Here is a tiny trained network, its code and every weight. The questions are about switching its units off for an input and a class, where a switched-off unit gives its printed mean instead of its output.

import numpy as np


def w(rows, s, z=0):
    codes = np.array(rows[::2]) - 128.0
    scale = np.full(codes.shape[1], s)
    scale[-1] = z or s
    return codes * scale


def f(y):
    return np.maximum(y, 0)


def log_softmax(a):
    a = a - a.max(-1, keepdims=True)
    return a - np.log(np.exp(a).sum(-1, keepdims=True))


def net(x, mask):
    res = np.array(x, float).reshape(1, 5) / 4 @ E
    y = f(res @ A[0][:, :-1].T + A[0][:, -1])
    res = res + np.where(mask, y, B[0][:, -1]) @ B[0][:, :-1]
    return log_softmax(res[-1] @ U[:, :-1].T + U[:, -1])


A, B = {}, {}
E = w([
[132,221,129,81,94,62,82,131,25,135],'x0',
[129,128,128,129,126,127,128,128,128,129],'x1',
[125,159,124,77,155,254,62,126,109,154],'x2',
[122,103,125,34,100,75,47,126,213,148],'x3',
[118,226,129,63,197,129,222,129,183,95],'x4',
],0.0044)
A[0] = w([
[130,113,132,158,124,53,161,127,139,122,34],'n1',
[127,64,119,169,104,126,69,126,87,132,70],'n2',
[126,119,126,86,125,105,92,128,168,128,18],'n3',
[133,139,126,160,133,148,158,125,91,123,11],'n4',
[130,148,133,100,136,227,85,125,120,132,73],'n5',
[123,176,131,98,119,80,101,132,63,128,104],'n6',
[125,170,123,104,141,129,165,127,153,125,67],'n7',
[124,174,131,99,117,81,105,131,66,130,102],'n8',
[124,50,119,177,101,124,56,127,81,134,67],'n9',
[125,206,120,82,152,130,197,127,176,121,63],'n10',
[130,115,132,158,123,54,163,122,140,126,37],'n11',
[137,107,130,37,114,66,49,119,218,129,32],'n12',
[128,120,126,134,127,127,121,127,124,129,101],'n13',
[130,152,131,96,139,239,78,127,118,132,72],'n14',
[126,93,124,151,114,126,97,127,107,133,71],'n15',
[121,59,132,149,139,180,160,132,215,127,114],'n16',
[135,157,130,205,141,178,202,120,34,116,15],'n17',
[127,123,123,137,126,111,135,129,130,126,71],'n18',
[126,110,126,135,130,144,138,130,151,129,111],'n19',
[129,126,128,120,126,124,121,128,137,127,82],'n20',
[122,186,130,90,117,72,98,132,50,130,103],'n21',
[125,185,122,94,145,130,179,127,164,122,64],'n22',
[130,100,132,178,117,3,182,130,145,121,34],'n23',
[123,81,130,145,133,164,151,131,190,128,113],'n24',
[124,177,122,98,144,129,173,127,159,124,68],'n25',
[123,76,130,148,135,168,153,131,196,129,113],'n26',
[127,139,131,112,133,182,104,128,124,131,78],'n27',
],0.012,0.0011)
B[0] = w([
[110,131,98,56,125,134,126,131,126,129,191],'n1',
[156,104,213,116,133,130,112,131,130,125,209],'n2',
[82,116,122,169,132,128,142,150,123,131,172],'n3',
[89,120,117,167,131,124,136,146,130,133,171],'n4',
[104,130,86,34,121,121,133,131,127,126,208],'n5',
[183,162,98,161,129,131,131,93,138,123,212],'n6',
[143,105,176,122,126,129,113,130,127,130,184],'n7',
[180,160,98,159,130,136,132,94,138,123,208],'n8',
[161,99,230,114,134,129,109,132,131,125,226],'n9',
[158,87,219,118,122,129,98,132,122,129,237],'n10',
[109,131,98,57,125,135,124,132,123,131,191],'n11',
[29,107,111,226,141,129,165,177,118,134,242],'n12',
[132,126,137,127,128,129,127,128,129,126,136],'n13',
[102,129,81,21,118,118,135,132,127,126,220],'n14',
[143,117,174,122,130,129,120,130,129,125,170],'n15',
[192,179,91,175,126,124,130,88,127,123,232],'n16',
[34,106,106,228,135,116,148,172,139,138,254],'n17',
[124,128,122,111,127,129,128,127,129,128,140],'n18',
[144,142,117,140,127,128,129,117,127,127,156],'n19',
[119,125,126,136,129,129,130,132,127,128,135],'n20',
[195,166,92,167,128,133,132,85,140,122,228],'n21',
[149,99,195,120,125,129,106,132,123,130,207],'n22',
[97,135,79,6,124,141,124,133,124,131,239],'n23',
[172,165,103,160,126,126,128,100,127,125,200],'n24',
[147,102,186,121,124,129,110,131,123,129,197],'n25',
[177,170,100,164,125,124,127,97,125,125,209],'n26',
[115,130,105,77,126,123,130,130,128,127,170],'n27',
],0.024,0.0057)
U = w([
[213,214,86,178,128,131,134,48,145,110,254],'0',
[166,60,254,110,128,135,68,138,120,126,145],'1',
[84,136,62,3,111,133,133,139,119,131,76],'2',
[30,101,109,222,156,109,184,195,125,152,26],'3',
],0.0085,0.00031)

Each question gives the input, the list of numbers given to net, and the class t.
The units are the neurons (one row each of A and B). Each row of codes is followed by its name. A weight is (code - 128) times the scale printed after its matrix; where a second scale follows, it is the last column's (A, B and U).
mask holds one flag per neuron, in row order. A switched-off neuron (its flag False) gives its mean, the last column of its row in B, instead of its output. The means were averaged over made-up inputs and are rounded, as every weight is.
A unit's drop is (log p(t) with every unit on - log p(t) with that unit switched off) / (log p(t) with every unit on - log p(t) with every unit switched off).
The circuit of an input: a set's keep is (log p(t) with only the set's units on - log p(t) with every unit switched off) / (log p(t) with every unit on - log p(t) with every unit switched off). Starting from the 12 units with the biggest drops (on a tie, the unit counted first), units are removed one at a time, each time the one whose removal leaves the highest keep (on an exact tie, the one counted first), for as long as the keep stays at least 0.8.
units of the circuit, in order: the units of the circuit, biggest drop first
unit that matters most: the unit with the biggest drop
k most important neurons: the k neurons with the biggest drops, biggest first
drop of u: that unit's drop, to one decimal
input [-5,5,6,-7,8], class 1: unit that matters most	n10
input [8,1,-3,7,-3], class 0: 3 most important neurons	[n21 n6 n8]
input [7,-2,5,-8,-1], class 3: 4 most important neurons	[n17 n16 n4 n26]
input [-7,-1,-8,8,7], class 2: 2 most important neurons	[n23 n17]
input [8,-8,-1,7,-1], class 0: 3 most important neurons	[n21 n6 n8]
input [2,-6,-4,-7,6], class 3: 2 most important neurons	[n17 n9]
input [-8,-7,2,-4,-7], class 0: 4 most important neurons	[n16 n26 n24 n10]
input [1,1,2,-5,-3], class 3: 2 most important neurons	[n17 n10]
input [-3,-4,-1,-5,-2], class 3: 2 most important neurons	[n17 n21]
input [-5,-2,5,-1,6], class 1: 2 most important neurons	[n10 n22]
input [0,-2,-4,-4,4], class 1: 3 most important neurons	[n12 n10 n14]
input [-3,8,8,6,-6], class 2: 2 most important neurons	[n14 n5]
input [6,-7,-5,0,8], class 1: 2 most important neurons	[n10 n22]
input [-4,8,-8,-2,-3], class 2: units of the circuit, in order	[n23]
input [-6,-7,5,3,0], class 0: 4 most important neurons	[n16 n23 n26 n24]
input [-8,-5,-8,3,-4], class 0: drop of n16	5.0
input [1,-8,7,-1,1], class 2: drop of n8	0.0
input [-6,-2,-7,-6,-1], class 2: drop of n23	1.8
